Below are the code and all the weights of a small trained network. Each question names an input and a class and asks about switching units off, where a switched-off unit gives its printed mean instead of its output.

import numpy as np


def w(rows, s, z=0):
    codes = np.array(rows[::2]) - 128.0
    scale = np.full(codes.shape[1], s)
    scale[-1] = z or s
    return codes * scale


def f(y):
    return np.maximum(y, 0)


def log_softmax(a):
    a = a - a.max(-1, keepdims=True)
    return a - np.log(np.exp(a).sum(-1, keepdims=True))


def net(x, mask):
    res = np.array(x, float).reshape(1, 3) / 4 @ E
    y = f(res @ A[0][:, :-1].T + A[0][:, -1])
    res = res + np.where(mask, y, B[0][:, -1]) @ B[0][:, :-1]
    return log_softmax(res[-1] @ U[:, :-1].T + U[:, -1])


A, B = {}, {}
E = w([
[206,2,109],'x0',
[128,163,186],'x1',
[222,148,150],'x2',
],0.0076)
A[0] = w([
[243,112,130,254],'n1',
[205,187,228,180],'n2',
[151,127,129,77],'n3',
[28,133,190,185],'n4',
[126,129,132,94],'n5',
[170,212,247,226],'n6',
],0.013,0.0045)
B[0] = w([
[215,56,3,252],'n1',
[72,2,145,223],'n2',
[61,111,123,134],'n3',
[161,207,69,215],'n4',
[88,148,149,128],'n5',
[75,98,85,254],'n6',
],0.011,0.0087)
U = w([
[20,117,111,50],'0',
[81,171,160,4],'1',
[82,138,140,113],'2',
[136,42,66,206],'3',
[190,196,182,10],'4',
[173,247,8,209],'5',
],0.015,0.0034)

Each question gives the input, the list of numbers given to net, and the class t.
The units are the neurons (one row each of A and B). Each row of codes is followed by its name. A weight is (code - 128) times the scale printed after its matrix; where a second scale follows, it is the last column's (A, B and U).
mask holds one flag per neuron, in row order. A switched-off neuron (its flag False) gives its mean, the last column of its row in B, instead of its output. The means were averaged over made-up inputs and are rounded, as every weight is.
A unit's drop is (log p(t) with every unit on - log p(t) with that unit switched off) / (log p(t) with every unit on - log p(t) with every unit switched off).
The circuit of an input: a set's keep is (log p(t) with only the set's units on - log p(t) with every unit switched off) / (log p(t) with every unit on - log p(t) with every unit switched off). Starting from all 6 units, units are removed one at a time, each time the one whose removal leaves the highest keep (on an exact tie, the one counted first), for as long as the keep stays at least 0.8.
units of the circuit, in order: the units of the circuit, biggest drop first
k most important neurons: the k neurons with the biggest drops, biggest first
drop when u is switched off: that unit's drop, to one decimal
input [-2,2,-2], class 5: most important neuron => (n2)
input [-4,8,3], class 0: units of the circuit, in order => (n1 n6)
input [-5,7,0], class 0: 3 most important neurons => (n1 n2 n6)
input [-6,8,3], class 0: 3 most important neurons => (n1 n2 n6)
input [0,-7,-7], class 5: 3 most important neurons => (n2 n6 n4)
input [-5,6,1], class 0: 2 most important neurons => (n1 n2)
input [-8,-5,4], class 0: 2 most important neurons => (n1 n6)
input [1,7,-8], class 5: 2 most important neurons => (n4 n2)
input [-6,-4,-8], class 5: drop when n4 is switched off => 0.3
input [-8,-4,8], class 3: drop when n6 is switched off => -0.1
input [-6,-3,-4], class 5: drop when n4 is switched off => 0.2
